Below is a small trained network, with its code and all its weights. Each question gives an input and a target symbol and asks what happens when units are switched off, that is, made to give their printed mean instead of their output.

import numpy as np


def w(rows, s, z=0):
    codes = np.array(rows[::2]) - 128.0
    scale = np.full(codes.shape[1], s)
    scale[-1] = z or s
    return codes * scale


def f(y):
    return np.maximum(y, 0)


def softmax(a):
    e = np.exp(a - a.max(-1, keepdims=True))
    return e / e.sum(-1, keepdims=True)


def log_softmax(a):
    a = a - a.max(-1, keepdims=True)
    return a - np.log(np.exp(a).sum(-1, keepdims=True))


def net(x, mask):
    ids = ['ΓΘΛΠΣΩαβεζημτφ'.index(c) for c in x.split()]
    T = len(ids)
    res = E[ids] + P[:T]
    u = 0
    for l in range(2):
        q, k, v = (res @ M[l].T for M in (Q, K, V))
        z = softmax(np.where(np.tri(T) > 0, q @ k.T / 4**0.5, -1e9)) @ v
        res = res + np.where(mask[u], z, O[l][:, -1]) @ O[l][:, :-1]
        u += 1
        y = f(res @ A[l][:, :-1].T + A[l][:, -1])
        res = res + np.where(mask[u : u + 16], y, B[l][:, -1]) @ B[l][:, :-1]
        u += 16
    return log_softmax(res[-1] @ U[:, :-1].T + U[:, -1])


Q, K, V, O, A, B = {}, {}, {}, {}, {}, {}
E = w([
[180,91,112,136,128,64,163,106],'Γ',
[126,57,108,60,133,128,119,81],'Θ',
[177,134,121,113,189,155,163,147],'Λ',
[97,122,109,144,124,212,76,58],'Π',
[204,117,127,136,161,131,177,121],'Σ',
[103,59,151,156,137,149,108,106],'Ω',
[133,110,91,118,199,145,180,159],'α',
[33,126,156,175,155,146,121,115],'β',
[104,151,159,67,144,126,154,153],'ε',
[129,153,135,132,164,108,181,1],'ζ',
[164,32,100,125,118,114,133,199],'η',
[137,175,188,78,139,143,141,155],'μ',
[123,155,94,66,57,138,154,59],'τ',
[180,183,198,91,140,161,153,120],'φ',
],0.027)
P = w([
[176,121,206,113,56,83,255,128],'0',
[179,139,175,107,121,99,218,118],'1',
[177,132,160,109,142,116,194,109],'2',
[172,127,150,110,154,136,173,101],'3',
[170,125,139,113,171,153,154,95],'4',
[168,113,130,109,175,165,141,81],'5',
[165,105,119,115,187,183,132,72],'6',
[160,95,108,118,193,204,124,67],'7',
[159,87,100,122,201,219,115,53],'8',
[164,85,102,124,199,226,118,53],'9',
],0.0092)
Q[0] = w([
[125,163,157,121,197,91,133,104],'0.h0',
[182,170,111,96,217,136,255,51],'0.h0',
[143,155,105,61,114,142,148,117],'0.h0',
[186,97,172,46,220,161,208,100],'0.h0',
],0.014)
K[0] = w([
[92,150,164,162,157,174,85,87],'0.h0',
[50,125,81,121,115,184,84,10],'0.h0',
[111,152,97,96,95,118,117,75],'0.h0',
[119,85,86,148,138,245,54,51],'0.h0',
],0.013)
V[0] = w([
[105,221,61,217,82,184,139,162],'0.h0',
[71,81,254,189,218,111,127,115],'0.h0',
[84,133,103,126,153,46,142,10],'0.h0',
[177,183,146,114,130,109,197,120],'0.h0',
],0.0062)
O[0] = w([
[175,85,125,205,34,202,208,212,2],'0.h0',
[9,175,254,125,209,42,184,85,162],'0.h0',
[109,154,100,152,141,162,149,49,235],'0.h0',
[144,168,97,170,186,156,195,128,137],'0.h0',
],0.0085,0.0063)
A[0] = w([
[66,148,159,98,106,105,82,88,74],'0.n0',
[63,161,146,95,154,148,156,101,151],'0.n1',
[139,56,177,99,179,107,92,75,150],'0.n2',
[101,114,70,95,155,157,183,160,126],'0.n3',
[82,79,156,124,135,100,112,96,149],'0.n4',
[182,107,224,150,132,177,94,157,62],'0.n5',
[138,74,103,192,186,160,189,81,74],'0.n6',
[134,147,172,191,113,114,183,103,165],'0.n7',
[71,203,168,114,54,120,101,97,89],'0.n8',
[144,105,2,109,109,174,78,159,69],'0.n9',
[93,123,93,202,125,151,50,111,190],'0.n10',
[116,94,129,210,152,158,139,159,188],'0.n11',
[167,129,147,101,175,158,62,209,136],'0.n12',
[144,86,39,118,109,81,140,62,154],'0.n13',
[154,138,69,201,181,128,72,131,2],'0.n14',
[183,83,105,104,10,191,123,98,111],'0.n15',
],0.0086,0.0046)
B[0] = w([
[153,139,77,171,144,172,164,102,181],'0.n0',
[80,181,151,97,103,152,83,108,223],'0.n1',
[180,132,209,159,180,102,72,183,252],'0.n2',
[82,96,175,55,158,148,135,96,151],'0.n3',
[130,161,139,156,157,115,164,210,192],'0.n4',
[159,186,192,121,127,165,166,138,141],'0.n5',
[170,121,204,131,58,96,107,105,201],'0.n6',
[181,130,128,171,66,181,114,119,177],'0.n7',
[132,24,37,126,200,50,104,114,149],'0.n8',
[134,151,182,109,146,110,66,149,163],'0.n9',
[43,97,114,209,166,107,127,182,148],'0.n10',
[115,117,87,90,224,168,128,176,142],'0.n11',
[128,149,74,101,92,129,109,202,147],'0.n12',
[114,180,139,176,107,141,65,108,209],'0.n13',
[83,254,107,73,72,98,234,59,135],'0.n14',
[106,176,116,108,232,99,73,67,174],'0.n15',
],0.0066,0.016)
Q[1] = w([
[2,130,180,133,42,192,183,96],'1.h0',
[114,225,145,85,214,128,110,121],'1.h0',
[93,162,147,104,188,9,108,129],'1.h0',
[132,120,35,105,69,134,121,71],'1.h0',
],0.0086)
K[1] = w([
[76,253,138,63,103,112,214,153],'1.h0',
[107,146,139,66,224,193,40,191],'1.h0',
[77,107,83,206,189,90,22,174],'1.h0',
[138,157,83,45,100,19,170,24],'1.h0',
],0.0061)
V[1] = w([
[140,30,233,129,94,189,92,162],'1.h0',
[146,121,169,155,157,154,176,62],'1.h0',
[158,85,189,2,151,174,95,132],'1.h0',
[20,111,230,75,109,241,107,107],'1.h0',
],0.0058)
O[1] = w([
[143,141,90,237,153,1,201,145,154],'1.h0',
[205,22,183,156,185,191,119,115,182],'1.h0',
[222,100,109,74,101,128,239,77,254],'1.h0',
[45,91,196,65,90,118,154,131,212],'1.h0',
],0.007,0.0087)
A[1] = w([
[159,87,116,109,164,100,119,138,253],'1.n0',
[134,127,159,119,52,94,144,68,136],'1.n1',
[55,205,202,185,69,169,132,172,110],'1.n2',
[95,173,117,99,140,51,46,79,12],'1.n3',
[217,135,131,179,137,92,49,148,156],'1.n4',
[70,246,161,32,129,115,171,148,157],'1.n5',
[113,173,198,151,136,108,208,155,170],'1.n6',
[31,2,51,26,103,84,212,158,180],'1.n7',
[164,184,143,41,96,152,191,215,97],'1.n8',
[177,129,134,110,162,67,201,203,127],'1.n9',
[168,149,187,127,122,162,97,121,45],'1.n10',
[139,144,76,147,196,178,186,124,126],'1.n11',
[170,138,144,111,146,156,193,125,209],'1.n12',
[143,62,158,127,108,143,145,81,140],'1.n13',
[129,136,197,120,155,171,126,85,100],'1.n14',
[65,144,170,107,29,124,168,204,229],'1.n15',
],0.009,0.0035)
B[1] = w([
[139,121,171,138,159,116,89,71,176],'1.n0',
[117,146,124,64,123,86,101,174,163],'1.n1',
[208,72,94,23,139,143,73,161,162],'1.n2',
[165,81,166,101,137,132,184,170,198],'1.n3',
[51,153,112,109,21,144,102,145,195],'1.n4',
[128,135,134,195,63,94,73,150,199],'1.n5',
[107,166,87,99,136,193,128,219,205],'1.n6',
[17,143,99,97,200,29,135,160,139],'1.n7',
[93,173,187,73,98,161,189,86,170],'1.n8',
[170,179,117,168,204,181,127,89,184],'1.n9',
[94,98,116,144,124,63,165,177,203],'1.n10',
[116,113,20,110,136,100,128,109,150],'1.n11',
[155,60,141,120,126,89,42,146,195],'1.n12',
[112,132,58,177,153,145,129,146,171],'1.n13',
[123,83,44,198,73,104,232,107,255],'1.n14',
[104,130,223,117,133,184,3,63,140],'1.n15',
],0.0076,0.022)
U = w([
[145,137,145,219,74,134,29,114,113],'Γ',
[207,33,237,107,163,73,106,71,166],'Θ',
[238,99,156,97,206,214,167,111,24],'Λ',
[81,160,118,197,154,238,144,32,253],'Π',
[241,70,55,178,146,149,82,177,13],'Σ',
[139,138,195,228,184,146,174,159,148],'Ω',
[121,98,42,66,187,101,185,165,10],'α',
[147,58,69,94,117,128,90,255,158],'β',
[65,139,129,101,109,104,149,133,82],'ε',
[89,98,26,157,72,77,202,179,105],'ζ',
[161,204,41,116,164,116,81,174,231],'η',
[174,145,228,145,109,210,130,98,148],'μ',
[157,84,37,30,89,174,113,117,159],'τ',
[186,122,138,104,104,172,237,182,80],'φ',
],0.0066,0.0047)

Each question gives the input, a string of symbols that net reads in full, and the target symbol t.
The units are the heads (4 rows each of Q, K, V and O) and the neurons (one row each of A and B). Each row of codes is followed by its name. A weight is (code - 128) times the scale printed after its matrix; where a second scale follows, it is the last column's (O, A, B and U).
mask holds one flag per unit, layer by layer, with each layer's heads first. A switched-off unit (its flag False) gives its mean, the last column of its rows in O or B, instead of its output. The means were averaged over made-up inputs and are rounded, as every weight is.
A unit's drop is (log p(t) with every unit on - log p(t) with that unit switched off) / (log p(t) with every unit on - log p(t) with every unit switched off).
The circuit of an input: a set's keep is (log p(t) with only the set's units on - log p(t) with every unit switched off) / (log p(t) with every unit on - log p(t) with every unit switched off). Starting from the 12 units with the biggest drops (on a tie, the unit counted first), units are removed one at a time, each time the one whose removal leaves the highest keep (on an exact tie, the one counted first), for as long as the keep stays at least 0.8.
circuit, biggest first: the units of the circuit, biggest drop first
unit that matters most: the unit with the biggest drop
k most important neurons: the k neurons with the biggest drops, biggest first
k most important neurons of layer l: the k neurons of layer l with the biggest drops, biggest first
input Γ Γ Ω, target Ω: 2 most important neurons of layer 0 -> [0.n2 0.n13]
input Σ μ β η η φ Σ Γ Ω, target Ω: most important neuron -> [0.n2]
input Θ η Λ Σ ε Σ φ Σ, target η: 2 most important neurons of layer 1 -> [1.n14 1.n4]
input η Λ Γ α η Θ Θ Γ, target Θ: 3 most important neurons -> [0.n2 1.n6 1.n3]
input Γ η Σ φ α ε β ε, target β: circuit, biggest first -> [1.n2 1.h0 1.n6 0.h0]
input Γ Ω Π α Ω Λ μ, target μ: 3 most important neurons of layer 1 -> [1.n15 1.n8 1.n14]
input μ β ε Λ α, target β: 3 most important neurons -> [1.n2 1.n6 0.n1]
input Γ Θ τ α Θ μ, target Θ: circuit, biggest first -> [0.h0 1.n6 0.n8]
input Λ Γ Θ φ Λ η Σ, target η: circuit, biggest first -> [1.h0 0.h0]
input β Σ μ ε φ, target β: circuit, biggest first -> [1.n2 0.h0 1.h0 1.n6]
input φ β Γ ζ β Γ, target β: 2 most important neurons -> [1.n2 1.n6]
input Σ η μ Σ Γ φ Γ, target η: circuit, biggest first -> [0.h0 1.h0 1.n14]
input τ β μ α Ω τ Γ ε, target τ: circuit, biggest first -> [0.h0 1.h0 0.n2]
input Σ α Σ, target Σ: 2 most important neurons -> [0.n1 1.n12]
input η Λ Γ, target η: circuit, biggest first -> [1.h0 0.h0 1.n14]
input Θ β β Θ Λ β Λ ζ ε, target ζ: 2 most important neurons -> [1.n14 1.n5]
input φ Λ ε φ Π Θ, target Θ: circuit, biggest first -> [1.n6]
input Σ Θ ε Λ μ Σ ε Γ, target Θ: circuit, biggest first -> [0.h0 1.n6]
input Γ β Λ φ, target β: circuit, biggest first -> [1.n2 1.h0 0.h0 1.n6]
input α α Θ, target Θ: 2 most important neurons -> [1.n6 0.n2]
input Λ μ η ε, target η: circuit, biggest first -> [1.h0 0.h0 1.n14]
input τ ε η φ Γ Γ Π μ, target μ: circuit, biggest first -> [0.h0 1.n8 1.n15 0.n5]
input Γ η Σ Σ ε, target η: circuit, biggest first -> [0.h0 1.h0 1.n14]
input η Γ Λ, target η: circuit, biggest first -> [1.h0 0.h0 1.n14]
input ζ Σ ε, target ζ: 3 most important neurons -> [1.n14 1.n5 0.n8]
input Θ Π τ, target τ: unit that matters most -> 0.n2
input ε ε ζ ε Γ η Σ Λ Ω μ, target Ω: 2 most important neurons -> [0.n2 0.n10]
input Π α Θ Θ ε, target ε: 4 most important neurons -> [1.n7 0.n2 1.n8 1.n15]
input φ Σ Θ Γ ζ α φ, target ζ: 2 most important neurons -> [1.n14 1.n10]
input ε Σ Σ Θ Ω μ φ, target Ω: 3 most important neurons of layer 0 -> [0.n8 0.n2 0.n13]
